m =
array([[22, 25, 24, 31, 19, 23, 63, 22, 70, 75],
       [39, 37, 41, 35, 40, 31, 78, 33, 77, 62],
       [30, 30, 25, 35, 37, 22, 77, 36, 72, 70]])
Indices start at 1.
The entry at row 2, column 1: 39
The entry just right of the largest entry -> 33
The entry just left of 40 -> 35
Give the bottom entry of the column that holds the largest entry.
77
Give the bottom-left entry.
30
Give the top entry of the column that holds the smallest entry.
19
The entry at row 1, column 3 -> 24
Give the top-right entry.
75
The entry just left of 24: 25
Give the entry directly below the smallest entry.
40
Give the entry directly below 24.
41
Give the entry directly below 62.
70
Give the entry in row 2 and column 2.
37
The entry just right of 19: 23
The entry in row 1 and column 1: 22

Questions about the array below. Counting starts at 1.
1) Read off the entry in row 1 and column 1.
2) Read off the entry in row 3 and column 1.
3) Read off the entry directly above 0.99.
4) Read off the top entry of the column that holds the largest entry.
5) Read off the entry in row 2 and column 1.
6) Read off the entry directly above 1.64.
7) Read off the entry in the top-right corner.
8) Read off the entry just left of 1.90.
[[ 4.35 -0.18  0.17  1.87  3.00  1.90 -3.59 -1.38 -2.10  1.11 -1.71 -1.91]
 [-5.04  0.23 -0.21 -1.81 -3.95 -2.54  4.51  1.87  2.86 -1.25  2.27  2.25]
 [ 4.32 -0.37  0.00  1.64  3.09  1.92 -4.04 -1.70 -2.49  1.00 -2.06 -2.17]
 [ 3.98  0.00  0.37  1.54  3.16  2.07 -3.16 -1.25 -2.02  0.99 -1.51 -1.50]]
1) 4.35
2) 4.32
3) 1.00
4) -3.59
5) -5.04
6) -1.81
7) -1.91
8) 3.00

[[ 4.63  5.95 -4.64  2.74 -1.86  5.89]
 [ 1.16  2.20 -5.74 -0.35 -3.59  2.01]
 [-0.29 -0.92  3.78  0.69  2.46 -0.91]
 [ 1.48  2.57 -5.99 -0.07 -3.72  2.44]
 [ 2.06  2.25  0.05  1.77  0.54  2.50]
 [ 0.12  0.75 -4.12 -0.81 -2.80  0.69]
 [-0.96 -1.73  4.65  0.13  3.02 -1.73]]
Counting starts at 1.
The entry in the bottom-right corner?
A: -1.73
The entry just right of the largest entry is -4.64
The entry in row 3 and column 3 is 3.78
The entry at row 1, column 2: 5.95
The entry at row 1, column 1?
A: 4.63
The entry just left of -0.91: 2.46
The entry at row 2, column 1?
A: 1.16
The entry directly below -0.81 is 0.13
The entry just left of 3.78?
A: -0.92
The entry just left of -3.59 -> -0.35
The entry just left of -2.80 -> -0.81
The entry at row 2, column 3 is -5.74
The entry in the top-right corner is 5.89
The entry directly above -2.80?
A: 0.54
The smallest entry: -5.99
The entry just left of -0.92: -0.29
The entry directly above 0.54 is -3.72
The entry directly above -0.35: 2.74
The bottom entry of the column that holds the largest entry?
A: -1.73
The entry in the bottom-left corner is -0.96
The entry just right of the smallest entry is -0.07
The entry directly below the smallest entry: 0.05
The entry directly below -0.07?
A: 1.77

Questions about the table below. Indices start at 1.
1) Which number is the entry at row 2, column 2?
2) Which number is the entry at row 3, column 1?
3) Which number is the bottom-right entry?
4) Which number is the top-left entry?
5) Which number is the entry just right of -0.93?
6) Which number is the entry in row 2 and column 1?
7) Which number is the entry just left of -1.21?
8) Which number is the top-right entry?
[[-2.30 -1.77 -0.85  0.63 -0.33]
 [-2.06 -1.02  1.37  0.70 -1.01]
 [-2.50 -0.61 -0.93  0.57 -1.36]
 [-0.49 -0.60 -3.21  3.16 -2.31]
 [-2.18 -0.86  0.61 -0.06 -1.86]
 [-0.40  0.02 -1.00 -0.30 -5.68]
 [-2.63 -1.21 -0.35  0.23 -0.76]
 [-2.12 -1.44 -0.68 -1.23 -0.54]
 [-3.01 -1.27  1.06  0.12 -1.28]
 [-1.45  0.80  0.46  1.89 -1.01]]
1) -1.02
2) -2.50
3) -1.01
4) -2.30
5) 0.57
6) -2.06
7) -2.63
8) -0.33

M =
array([[  5.837, -10.235, -15.358,  -6.428,  -4.015, -18.895, -15.895,
        -13.551],
       [-21.315,   0.648,  19.265,   8.261,  -6.356,  15.973,  13.166,
         11.274],
       [  9.815, -11.309, -15.218, -10.621,  -9.278, -13.371, -21.297,
        -19.306],
       [ 11.257, -10.270, -17.770,  -6.489,  -6.258, -22.350, -15.890,
        -10.784],
       [-10.606,   9.035,  10.087,   3.508,   5.298,  15.727,   8.539,
          8.726],
       [  9.897,  -9.205, -16.593,  -4.771,  -7.068, -18.331, -15.011,
        -15.688],
       [  9.028, -10.526, -13.094,  -8.727,  -4.433, -17.149, -13.883,
        -12.384],
       [ 10.354,  -9.227, -16.087,  -7.711,  -5.451, -16.594, -15.397,
        -11.996],
       [ 11.508, -11.018, -15.036,  -6.848,  -7.459, -20.344, -16.463,
        -11.198],
       [ 10.346, -10.205, -17.804,  -8.075,  -4.116, -18.906, -13.862,
        -10.006],
       [-15.612,   0.970,  10.967,   5.398,  -0.815,  16.221,   6.643,
         10.546],
       [  6.710,  -5.594, -17.158,  -5.467,  -7.684, -19.859, -14.823,
         -9.129],
       [  7.309, -11.439, -15.717,  -6.768,  -6.900, -20.811, -17.011,
        -12.903]])
Which number is the entry just right of the smallest entry? -15.890
The entry just left of 10.087 is 9.035
Which number is the entry just left of -12.903? -17.011
The entry just right of -16.087: -7.711
The entry just right of -15.011 is -15.688
Which number is the entry just right of -11.018? -15.036
The entry just left of -15.036 is -11.018
The entry just right of 8.261 is -6.356
The entry just left of -13.094 -> -10.526
